Below is a small trained network, with its code and all its weights. Each question gives an input and a class and asks what happens when units are switched off, that is, made to give their printed mean instead of their output.

import numpy as np


def w(rows, s, z=0):
    codes = np.array(rows[::2]) - 128.0
    scale = np.full(codes.shape[1], s)
    scale[-1] = z or s
    return codes * scale


def norm(h):
    return h / np.sqrt((h * h).mean(-1, keepdims=True) + 1e-5)


def f(y):
    return np.maximum(y, 0)


def log_softmax(a):
    a = a - a.max(-1, keepdims=True)
    return a - np.log(np.exp(a).sum(-1, keepdims=True))


def net(x, mask):
    res = np.array(x, float).reshape(1, 6) / 4 @ E
    u = 0
    for l in range(2):
        y = f(norm(res) @ A[l][:, :-1].T + A[l][:, -1])
        res = res + np.where(mask[u : u + 8], y, B[l][:, -1]) @ B[l][:, :-1]
        u += 8
    return log_softmax(norm(res)[-1] @ U[:, :-1].T + U[:, -1])


A, B = {}, {}
E = w([
[121,112,139,125,114,122,106,129,135,129,107],'x0',
[122,122,132,128,129,146,113,95,115,148,122],'x1',
[128,85,116,130,107,99,138,180,187,255,155],'x2',
[214,145,160,127,150,221,177,124,124,109,51],'x3',
[127,145,132,124,142,131,144,137,127,124,147],'x4',
[156,76,151,68,132,102,209,121,42,118,104],'x5',
],0.0057)
A[0] = w([
[58,158,81,105,108,18,61,120,77,184,208,253],'L0N1',
[28,170,85,116,126,66,102,60,88,69,172,159],'L0N2',
[131,139,90,168,126,170,126,185,234,253,125,126],'L0N3',
[119,176,125,239,142,137,77,70,213,43,141,153],'L0N4',
[128,65,121,146,65,42,85,107,16,105,223,156],'L0N5',
[134,100,98,77,84,132,174,178,130,220,115,65],'L0N6',
[72,93,123,36,132,75,146,114,98,128,145,107],'L0N7',
[176,84,194,63,95,127,241,106,113,132,94,52],'L0N8',
],0.0053,0.0035)
B[0] = w([
[182,132,85,127,108,104,59,162,6,108,182,254],'L0N1',
[55,142,120,131,46,178,137,138,172,174,126,209],'L0N2',
[41,154,122,178,140,123,193,126,113,81,46,208],'L0N3',
[178,33,185,61,131,76,123,115,130,156,174,199],'L0N4',
[89,102,123,139,115,179,173,188,166,114,91,206],'L0N5',
[196,76,172,97,180,83,108,66,148,144,198,172],'L0N6',
[111,186,31,62,146,136,197,158,199,175,58,174],'L0N7',
[135,186,101,185,132,131,2,98,123,88,163,181],'L0N8',
],0.0065,0.0092)
A[1] = w([
[170,43,81,58,111,107,164,126,150,216,188,112],'L1N1',
[143,158,54,195,121,112,65,151,68,161,155,65],'L1N2',
[254,108,183,82,197,112,163,86,160,127,118,16],'L1N3',
[85,171,78,171,81,123,122,196,78,137,105,26],'L1N4',
[233,75,183,84,185,129,138,83,196,154,145,76],'L1N5',
[201,152,75,121,136,120,90,150,38,118,140,249],'L1N6',
[138,104,139,70,79,135,76,175,161,156,239,153],'L1N7',
[55,179,87,144,125,180,197,121,210,169,41,126],'L1N8',
],0.0066,0.002)
B[1] = w([
[154,144,134,29,104,233,109,70,92,55,147,218],'L1N1',
[150,144,159,193,218,110,156,129,180,176,76,226],'L1N2',
[140,110,105,144,178,54,144,121,136,219,163,204],'L1N3',
[106,178,209,205,187,57,149,108,175,165,141,233],'L1N4',
[33,202,137,254,177,38,141,214,173,241,168,196],'L1N5',
[132,68,158,72,36,167,97,119,147,63,135,254],'L1N6',
[222,98,115,88,154,174,139,47,85,84,98,251],'L1N7',
[55,142,50,74,71,175,176,216,131,66,73,197],'L1N8',
],0.0079,0.0067)
U = w([
[243,69,142,64,64,182,27,59,56,23,184,198],'0',
[140,155,184,254,230,37,105,153,193,207,168,102],'1',
[23,161,34,132,52,195,201,236,175,66,30,10],'2',
],0.008,0.0011)

Each question gives the input, the list of numbers given to net, and the class t.
The units are the neurons (one row each of A and B). Each row of codes is followed by its name. A weight is (code - 128) times the scale printed after its matrix; where a second scale follows, it is the last column's (A, B and U).
mask holds one flag per neuron, layer by layer. A switched-off neuron (its flag False) gives its mean, the last column of its row in B, instead of its output. The means were averaged over made-up inputs and are rounded, as every weight is.
A unit's drop is (log p(t) with every unit on - log p(t) with that unit switched off) / (log p(t) with every unit on - log p(t) with every unit switched off).
The circuit of an input: a set's keep is (log p(t) with only the set's units on - log p(t) with every unit switched off) / (log p(t) with every unit on - log p(t) with every unit switched off). Starting from the 12 units with the biggest drops (on a tie, the unit counted first), units are removed one at a time, each time the one whose removal leaves the highest keep (on an exact tie, the one counted first), for as long as the keep stays at least 0.8.
units of the circuit, in order: the units of the circuit, biggest drop first
top k neurons: the k neurons with the biggest drops, biggest first
top k neurons in layer l: the k neurons of layer l with the biggest drops, biggest first
drop of u: that unit's drop, to one decimal
input [-2,6,0,-1,-1,6], class 2: units of the circuit, in order => L0N7
input [-3,8,2,-8,7,1], class 0: top 2 neurons in layer 0 => L0N1, L0N3
input [-2,-2,-7,-5,3,2], class 2: top 2 neurons in layer 0 => L0N2, L0N5
input [3,2,-2,-1,-3,7], class 2: top 2 neurons => L0N1, L0N7
input [-1,4,2,4,-4,-8], class 2: top 3 neurons => L0N3, L0N1, L1N8
input [-1,2,-6,5,8,0], class 1: top 2 neurons in layer 1 => L1N5, L1N3
input [-7,-5,1,5,2,3], class 1: top 4 neurons => L0N1, L0N3, L0N2, L1N1
input [6,0,0,1,1,-4], class 1: top 3 neurons => L0N4, L0N1, L0N2
input [-5,-2,4,8,6,1], class 1: top 3 neurons => L0N2, L0N6, L0N5
input [-5,-8,5,2,-4,3], class 1: top 2 neurons in layer 0 => L0N6, L0N1
input [-7,3,5,-2,6,1], class 0: top 3 neurons in layer 0 => L0N6, L0N8, L0N1
input [4,4,6,-2,-1,1], class 0: top 3 neurons => L0N6, L1N1, L1N5
input [3,-1,-7,5,-4,-7], class 1: top 2 neurons in layer 0 => L0N4, L0N1
input [4,0,-3,0,2,4], class 2: units of the circuit, in order => L0N1
input [0,-8,8,-6,8,1], class 0: top 2 neurons => L0N6, L1N1
input [6,3,2,1,-8,-3], class 2: top 4 neurons => L0N3, L0N1, L1N8, L0N8
input [-5,0,3,7,-4,5], class 1: top 2 neurons => L0N1, L1N5
input [8,4,-5,5,3,-8], class 1: top 2 neurons in layer 0 => L0N4, L0N1
input [3,-4,-2,-8,0,7], class 2: top 3 neurons => L0N5, L0N7, L0N4
input [-7,-8,2,8,4,5], class 1: top neuron => L0N1
input [2,3,-4,7,6,-2], class 1: drop of L0N1 => 1.1
input [2,6,5,3,7,-4], class 2: drop of L0N3 => 1.3
